Below is a small trained network, with its code and all its weights. Each question gives an input and a target symbol and asks what happens when units are switched off, that is, made to give their printed mean instead of their output.

import numpy as np


def w(rows, s, z=0):
    codes = np.array(rows[::2]) - 128.0
    scale = np.full(codes.shape[1], s)
    scale[-1] = z or s
    return codes * scale


def norm(h):
    return h / np.sqrt((h * h).mean(-1, keepdims=True) + 1e-5)


def f(y):
    return y / 2 * (1 + np.tanh(0.7978845608 * (y + 0.044715 * y**3)))


def softmax(a):
    e = np.exp(a - a.max(-1, keepdims=True))
    return e / e.sum(-1, keepdims=True)


def log_softmax(a):
    a = a - a.max(-1, keepdims=True)
    return a - np.log(np.exp(a).sum(-1, keepdims=True))


def net(x, mask):
    ids = ['αβγδεζηξστφψω'.index(c) for c in x.split()]
    T = len(ids)
    res = E[ids] + P[:T]
    u = 0
    for l in range(2):
        r = norm(res)
        for j in range(3):
            rows = slice(2 * j, 2 * j + 2)
            q, k, v = (r @ M[l][rows].T for M in (Q, K, V))
            z = softmax(np.where(np.tri(T) > 0, q @ k.T / 2**0.5, -1e9)) @ v
            o = O[l][rows]
            res = res + np.where(mask[u + j], z, o[:, -1]) @ o[:, :-1]
        u += 3
        y = f(norm(res) @ A[l][:, :-1].T + A[l][:, -1])
        res = res + np.where(mask[u : u + 4], y, B[l][:, -1]) @ B[l][:, :-1]
        u += 4
    return log_softmax(norm(res)[-1] @ U[:, :-1].T + U[:, -1])


Q, K, V, O, A, B = {}, {}, {}, {}, {}, {}
E = w([
[186,180,126,110,165,87,208,110,180,159,69,185],'α',
[139,105,56,118,153,143,178,193,86,186,182,71],'β',
[77,94,77,137,98,93,184,107,125,153,83,115],'γ',
[81,123,97,77,172,81,110,146,63,110,122,207],'δ',
[105,125,93,139,198,110,105,113,175,161,121,140],'ε',
[78,255,199,75,136,167,195,99,134,178,216,129],'ζ',
[109,115,113,135,150,141,109,149,172,115,117,121],'η',
[131,91,85,117,164,187,131,127,189,89,142,141],'ξ',
[168,119,131,170,132,96,175,127,154,143,165,166],'σ',
[151,123,141,116,191,92,148,139,147,89,107,117],'τ',
[132,81,205,148,106,158,164,81,98,173,36,133],'φ',
[119,121,115,85,173,136,86,110,197,123,148,117],'ψ',
[97,194,38,124,77,39,165,116,204,88,121,83],'ω',
],0.026)
P = w([
[196,183,230,171,23,147,36,163,32,69,1,43],'0',
[160,119,96,41,182,44,165,62,77,180,145,129],'1',
[95,110,113,158,177,101,169,105,106,163,187,154],'2',
[102,107,126,148,150,119,182,105,118,193,207,197],'3',
[121,101,128,102,173,127,159,160,121,170,149,157],'4',
[139,122,128,68,197,126,178,165,117,159,144,130],'5',
[120,120,156,129,164,134,202,149,118,138,151,134],'6',
[134,91,114,66,177,100,192,157,128,156,166,115],'7',
[113,93,151,65,188,141,165,162,143,135,166,121],'8',
[148,114,169,71,173,100,209,160,115,119,151,110],'9',
[189,126,164,65,135,131,206,148,97,102,166,122],'10',
],0.0068)
Q[0] = w([
[181,97,174,172,79,234,123,94,240,106,82,51],'0.h1',
[123,189,178,49,59,94,134,178,59,117,138,51],'0.h1',
[128,153,131,186,227,151,151,215,205,185,160,177],'0.h2',
[228,111,113,172,216,123,45,132,157,130,65,169],'0.h2',
[198,162,145,196,210,155,126,198,253,63,47,183],'0.h3',
[150,47,78,76,166,124,195,132,204,159,127,101],'0.h3',
],0.0058)
K[0] = w([
[145,124,143,178,97,198,130,90,175,153,94,67],'0.h1',
[112,65,119,119,118,126,133,219,117,120,119,91],'0.h1',
[138,158,183,108,57,199,76,235,87,159,136,134],'0.h2',
[178,119,161,141,151,160,100,172,140,120,94,92],'0.h2',
[254,188,126,196,99,148,2,178,158,96,24,138],'0.h3',
[191,74,81,106,61,122,130,175,165,140,111,66],'0.h3',
],0.0086)
V[0] = w([
[93,106,129,171,169,113,156,242,112,126,104,122],'0.h1',
[72,98,82,27,119,80,180,143,62,74,185,186],'0.h1',
[95,100,206,116,173,134,166,218,104,41,98,244],'0.h2',
[130,161,199,188,103,126,107,230,95,104,130,27],'0.h2',
[133,75,139,140,247,138,254,102,73,192,159,24],'0.h3',
[45,151,176,93,101,114,130,123,127,158,193,148],'0.h3',
],0.0064)
O[0] = w([
[84,192,47,136,77,198,79,114,148,204,107,158,165],'0.h1',
[174,132,126,114,115,209,119,135,222,45,114,142,253],'0.h1',
[147,133,99,141,123,172,124,52,124,135,152,134,162],'0.h2',
[210,146,64,33,159,169,85,85,66,143,190,125,96],'0.h2',
[109,135,126,166,209,254,234,197,53,96,181,188,189],'0.h3',
[104,138,90,49,92,97,166,198,66,137,26,135,28],'0.h3',
],0.0074,0.0034)
A[0] = w([
[119,193,50,122,107,57,184,96,185,165,80,146,255],'0.n1',
[125,141,132,92,120,181,152,82,150,84,85,168,50],'0.n2',
[96,106,80,200,80,95,161,207,212,111,168,164,162],'0.n3',
[154,75,109,77,136,94,254,128,145,142,170,162,172],'0.n4',
],0.0071,0.0024)
B[0] = w([
[73,116,156,167,103,159,37,172,184,5,199,116,253],'0.n1',
[116,40,68,98,153,23,162,159,102,162,191,142,160],'0.n2',
[126,183,114,1,194,68,80,113,195,79,80,99,208],'0.n3',
[56,85,183,177,149,177,80,161,73,189,118,36,253],'0.n4',
],0.0078,0.007)
Q[1] = w([
[9,134,38,61,41,135,172,210,56,70,47,232],'1.h1',
[182,85,140,109,192,137,109,140,180,158,170,154],'1.h1',
[241,47,216,140,217,157,51,115,223,190,109,105],'1.h2',
[87,118,186,96,74,190,176,28,121,155,61,183],'1.h2',
[59,146,62,123,3,125,181,170,45,78,34,169],'1.h3',
[205,116,198,189,146,143,70,28,205,160,130,147],'1.h3',
],0.0075)
K[1] = w([
[98,111,137,84,173,175,225,138,223,96,130,160],'1.h1',
[160,109,105,165,96,155,104,154,105,92,162,130],'1.h1',
[178,153,125,131,41,104,37,73,42,152,69,133],'1.h2',
[80,59,111,156,127,148,197,89,115,137,68,127],'1.h2',
[61,69,149,134,213,165,185,161,246,110,123,147],'1.h3',
[152,149,136,138,71,26,60,87,101,155,113,104],'1.h3',
],0.011)
V[1] = w([
[64,108,199,183,80,207,143,141,183,160,62,102],'1.h1',
[75,255,93,148,122,25,91,190,88,202,103,134],'1.h1',
[93,62,122,82,84,156,106,67,51,182,84,40],'1.h2',
[191,51,159,220,129,71,147,96,94,184,90,165],'1.h2',
[122,151,235,47,199,79,76,94,71,29,66,205],'1.h3',
[174,189,195,53,103,37,196,85,122,118,229,96],'1.h3',
],0.0088)
O[1] = w([
[63,108,209,106,133,105,146,57,73,168,122,137,116],'1.h1',
[42,114,88,191,148,125,90,168,117,136,186,125,161],'1.h1',
[111,110,116,174,12,181,124,115,108,192,50,180,143],'1.h2',
[183,90,147,198,155,72,128,126,176,156,102,253,85],'1.h2',
[125,223,128,98,152,110,75,133,62,136,64,193,252],'1.h3',
[114,185,72,161,116,73,191,94,189,141,137,139,99],'1.h3',
],0.012,0.0041)
A[1] = w([
[104,208,109,161,118,74,102,99,184,123,88,220,80],'1.n1',
[25,112,229,102,87,141,57,74,51,78,111,70,66],'1.n2',
[59,227,165,68,220,169,170,148,13,152,150,130,249],'1.n3',
[72,193,103,52,109,156,52,254,73,101,89,162,55],'1.n4',
],0.0081,0.0021)
B[1] = w([
[116,77,128,43,155,136,189,146,38,161,88,61,203],'1.n1',
[159,138,50,168,176,103,146,129,210,41,6,129,191],'1.n2',
[74,104,116,74,57,160,199,110,60,91,146,219,245],'1.n3',
[172,76,186,79,84,89,123,198,144,81,171,103,216],'1.n4',
],0.013,0.011)
U = w([
[109,159,189,112,254,84,114,53,69,119,174,161,140],'α',
[156,64,160,161,188,217,160,145,73,168,190,21,111],'β',
[71,76,92,146,188,188,125,90,125,61,5,133,1],'γ',
[200,126,158,112,85,139,38,233,89,74,171,246,124],'δ',
[71,109,173,201,210,163,18,215,106,136,148,155,129],'ε',
[51,236,115,107,30,134,212,77,149,178,157,174,152],'ζ',
[116,117,64,144,35,156,56,74,134,162,163,149,206],'η',
[192,91,213,77,96,124,127,19,169,132,151,104,118],'ξ',
[154,55,63,163,103,25,220,150,179,146,177,187,92],'σ',
[195,244,88,131,220,210,114,157,118,149,88,164,150],'τ',
[135,132,161,149,142,171,108,130,81,202,62,230,169],'φ',
[122,95,130,50,122,57,139,176,106,229,88,52,90],'ψ',
[79,216,150,158,121,89,104,121,188,98,158,47,184],'ω',
],0.0058,0.0038)

Each question gives the input, a string of symbols that net reads in full, and the target symbol t.
The units are the heads (2 rows each of Q, K, V and O) and the neurons (one row each of A and B). Each row of codes is followed by its name. A weight is (code - 128) times the scale printed after its matrix; where a second scale follows, it is the last column's (O, A, B and U).
mask holds one flag per unit, layer by layer, with each layer's heads first. A switched-off unit (its flag False) gives its mean, the last column of its rows in O or B, instead of its output. The means were averaged over made-up inputs and are rounded, as every weight is.
A unit's drop is (log p(t) with every unit on - log p(t) with that unit switched off) / (log p(t) with every unit on - log p(t) with every unit switched off).
The circuit of an input: a set's keep is (log p(t) with only the set's units on - log p(t) with every unit switched off) / (log p(t) with every unit on - log p(t) with every unit switched off). Starting from the 12 units with the biggest drops (on a tie, the unit counted first), units are removed one at a time, each time the one whose removal leaves the highest keep (on an exact tie, the one counted first), for as long as the keep stays at least 0.8.
circuit, biggest first: the units of the circuit, biggest drop first
most important unit: the unit with the biggest drop
k most important neurons of layer l: the k neurons of layer l with the biggest drops, biggest first
which heads matter: for each layer, one digit per head in row order, 1 if its drop is at least 0.15 and else 0, layers parted by /
drop when u is switched off: that unit's drop, to one decimal
input β η ε η γ η η ψ α ε, target β: most important unit : 1.h3
input δ δ α ζ γ ω δ ε ζ ξ, target δ: circuit, biggest first : (1.h3; 1.n4)
input σ ε α ε α ψ ζ ψ ξ ψ, target σ: circuit, biggest first : (1.h3; 1.h2; 0.h1)
input γ ξ γ α ψ η, target γ: circuit, biggest first : (1.n2; 1.h1)
input ζ φ φ η β α η φ ξ τ, target ζ: which heads matter : 000 / 001
input φ φ γ α, target φ: which heads matter : 000 / 010
input α δ φ ψ, target α: circuit, biggest first : (0.h1; 1.h2; 1.h1)
input η δ δ α ε ψ ψ, target η: which heads matter : 111 / 010
input γ σ α η σ η σ ξ α τ, target γ: circuit, biggest first : (1.n2; 1.h1; 1.h2)
input σ σ ξ ε ζ ε, target σ: which heads matter : 110 / 011
input ξ γ ζ ε ξ ζ ε, target ξ: which heads matter : 001 / 100
input τ σ ψ ω φ α φ ξ η, target τ: which heads matter : 011 / 100
input η α ε τ η ξ, target η: circuit, biggest first : (0.h2; 0.h3; 1.h2; 0.h1)
input ψ ξ η σ ξ, target ψ: most important unit : 0.h1
input ε α ξ ε φ ψ, target ε: which heads matter : 100 / 100
input δ α ε α ζ σ τ β τ, target δ: circuit, biggest first : (1.h3; 1.n4)
input α ψ α δ ε ξ, target α: which heads matter : 000 / 010
input τ ψ γ ζ α γ τ, target τ: which heads matter : 011 / 100
input σ α α σ ω, target ω: 2 most important neurons of layer 0 : (0.n1; 0.n4)
input ψ τ ξ α α β ε, target ψ: most important unit : 1.n1
input ξ φ δ φ γ σ α β β ψ, target ξ: which heads matter : 101 / 100
input ξ β ξ, target ξ: which heads matter : 001 / 100
input δ ζ γ σ τ τ η ζ α, target δ: drop when 0.n1 is switched off : 0.1
input β ψ ξ, target β: drop when 1.n4 is switched off : 0.0
input φ δ ξ ψ δ δ α σ, target φ: drop when 1.h2 is switched off : 0.5
